Below is a small trained network, with its code and all its weights. Each question gives an input and a target symbol and asks what happens when units are switched off, that is, made to give their printed mean instead of their output.

import numpy as np


def w(rows, s, z=0):
    codes = np.array(rows[::2]) - 128.0
    scale = np.full(codes.shape[1], s)
    scale[-1] = z or s
    return codes * scale


def norm(h):
    return h / np.sqrt((h * h).mean(-1, keepdims=True) + 1e-5)


def f(y):
    return y / 2 * (1 + np.tanh(0.7978845608 * (y + 0.044715 * y**3)))


def softmax(a):
    e = np.exp(a - a.max(-1, keepdims=True))
    return e / e.sum(-1, keepdims=True)


def log_softmax(a):
    a = a - a.max(-1, keepdims=True)
    return a - np.log(np.exp(a).sum(-1, keepdims=True))


def net(x, mask):
    ids = ['βγδζηθλμξστφ'.index(c) for c in x.split()]
    T = len(ids)
    res = E[ids] + P[:T]
    r = norm(res)
    for j in range(2):
        rows = slice(2 * j, 2 * j + 2)
        q, k, v = (r @ M[0][rows].T for M in (Q, K, V))
        z = softmax(np.where(np.tri(T) > 0, q @ k.T / 2**0.5, -1e9)) @ v
        o = O[0][rows]
        res = res + np.where(mask[j], z, o[:, -1]) @ o[:, :-1]
    y = f(norm(res) @ A[0][:, :-1].T + A[0][:, -1])
    res = res + np.where(mask[2:14], y, B[0][:, -1]) @ B[0][:, :-1]
    return log_softmax(norm(res)[-1] @ U[:, :-1].T + U[:, -1])


Q, K, V, O, A, B = {}, {}, {}, {}, {}, {}
E = w([
[132,116,128,112],'β',
[131,127,132,106],'γ',
[101,46,89,51],'δ',
[180,49,58,159],'ζ',
[171,100,157,178],'η',
[123,124,136,108],'θ',
[176,139,70,253],'λ',
[78,160,68,169],'μ',
[99,32,134,127],'ξ',
[166,61,181,90],'σ',
[151,125,135,62],'τ',
[153,120,32,174],'φ',
],0.022)
P = w([
[184,254,72,136],'0',
[27,45,61,149],'1',
[34,62,64,140],'2',
[37,71,63,131],'3',
[36,68,62,132],'4',
[39,83,65,123],'5',
[44,80,60,125],'6',
[45,82,60,121],'7',
[45,86,61,122],'8',
[48,89,62,120],'9',
[51,92,61,117],'10',
[50,98,62,118],'11',
[53,102,63,115],'12',
[55,101,61,113],'13',
],0.006)
Q[0] = w([
[141,111,161,255],'h0',
[119,89,46,118],'h0',
[101,109,145,242],'h1',
[152,150,129,56],'h1',
],0.013)
K[0] = w([
[3,2,83,159],'h0',
[220,118,55,98],'h0',
[49,39,79,208],'h1',
[244,146,148,63],'h1',
],0.0094)
V[0] = w([
[218,153,141,147],'h0',
[137,41,1,73],'h0',
[68,139,151,174],'h1',
[153,112,80,102],'h1',
],0.0093)
O[0] = w([
[87,127,234,177,135],'h0',
[126,221,209,78,254],'h0',
[185,253,134,66,80],'h1',
[108,172,154,114,179],'h1',
],0.0062,0.0088)
A[0] = w([
[120,90,217,99,82],'n0',
[135,85,167,69,104],'n1',
[145,144,113,61,103],'n2',
[81,83,75,117,57],'n3',
[122,113,199,107,85],'n4',
[231,88,155,105,254],'n5',
[160,245,168,184,63],'n6',
[162,161,76,173,106],'n7',
[150,182,67,76,145],'n8',
[126,114,111,37,104],'n9',
[140,77,13,163,247],'n10',
[54,161,119,123,111],'n11',
],0.012,0.0041)
B[0] = w([
[201,107,124,116,232],'n0',
[165,85,79,157,242],'n1',
[61,24,106,133,164],'n2',
[105,140,109,184,215],'n3',
[173,44,140,75,182],'n4',
[62,136,206,172,190],'n5',
[75,87,106,159,170],'n6',
[160,76,116,64,151],'n7',
[115,32,158,177,171],'n8',
[55,108,69,150,246],'n9',
[152,198,168,71,254],'n10',
[130,254,125,163,185],'n11',
],0.0094,0.0056)
U = w([
[228,65,177,105,92],'β',
[113,127,99,253,15],'γ',
[56,92,60,72,141],'δ',
[134,156,190,48,208],'ζ',
[98,129,205,210,74],'η',
[83,227,107,157,150],'θ',
[206,145,48,182,254],'λ',
[121,127,96,153,48],'μ',
[114,119,114,145,70],'ξ',
[170,81,98,209,34],'σ',
[149,100,137,160,101],'τ',
[201,145,70,37,139],'φ',
],0.014,0.0039)

Each question gives the input, a string of symbols that net reads in full, and the target symbol t.
The units are the heads (2 rows each of Q, K, V and O) and the neurons (one row each of A and B). Each row of codes is followed by its name. A weight is (code - 128) times the scale printed after its matrix; where a second scale follows, it is the last column's (O, A, B and U).
mask holds one flag per unit, heads first, then neurons. A switched-off unit (its flag False) gives its mean, the last column of its rows in O or B, instead of its output. The means were averaged over made-up inputs and are rounded, as every weight is.
A unit's drop is (log p(t) with every unit on - log p(t) with that unit switched off) / (log p(t) with every unit on - log p(t) with every unit switched off).
The circuit of an input: a set's keep is (log p(t) with only the set's units on - log p(t) with every unit switched off) / (log p(t) with every unit on - log p(t) with every unit switched off). Starting from the 12 units with the biggest drops (on a tie, the unit counted first), units are removed one at a time, each time the one whose removal leaves the highest keep (on an exact tie, the one counted first), for as long as the keep stays at least 0.8.
circuit, biggest first: the units of the circuit, biggest drop first
most important unit: the unit with the biggest drop
k most important neurons: the k neurons with the biggest drops, biggest first
which heads matter: for each layer, one digit per head in row order, 1 if its drop is at least 0.15 and else 0, layers parted by /
drop when u is switched off: that unit's drop, to one decimal
input θ θ δ β β β θ, target θ: circuit, biggest first -> n11
input λ σ φ σ γ δ θ β θ, target λ: which heads matter -> 10
input γ φ δ η β δ θ, target γ: which heads matter -> 10
input δ θ η γ θ φ δ μ β ζ γ φ δ τ, target δ: which heads matter -> 00
input β δ θ τ δ τ θ β, target β: circuit, biggest first -> h0, n9, n0
input σ τ β, target σ: 2 most important neurons -> n10, n5
input η δ β σ δ η δ σ ζ β, target η: 3 most important neurons -> n9, n1, n10
input γ δ σ τ γ β δ η β θ ξ θ σ γ, target γ: which heads matter -> 11
input η ζ σ δ β β, target η: 4 most important neurons -> n9, n1, n10, n2
input φ β θ δ ξ θ γ, target φ: 3 most important neurons -> n5, n0, n4
input γ θ λ λ τ σ θ δ β β φ σ δ θ, target γ: circuit, biggest first -> h0, n10, n11
input β λ δ τ δ δ δ δ δ θ, target β: 3 most important neurons -> n9, n0, n4
input λ β σ ζ φ γ, target λ: 3 most important neurons -> n5, n10, n11
input σ ξ γ γ β λ ζ β η θ σ φ θ, target σ: 4 most important neurons -> n10, n5, n0, n9
input γ γ δ ξ φ η θ θ δ β β, target γ: 2 most important neurons -> n3, n7
input λ λ δ φ θ σ θ β, target λ: most important unit -> h0
input θ μ δ σ ξ β, target θ: 2 most important neurons -> n10, n3
input σ σ δ θ μ δ δ β, target σ: 2 most important neurons -> n5, n10
input β γ θ γ β, target β: 2 most important neurons -> n9, n4
input φ β δ δ δ β, target φ: drop when h0 is switched off -> 0.6
input γ δ δ δ β, target γ: drop when n8 is switched off -> 0.2
input θ β λ γ, target θ: drop when n8 is switched off -> 0.3
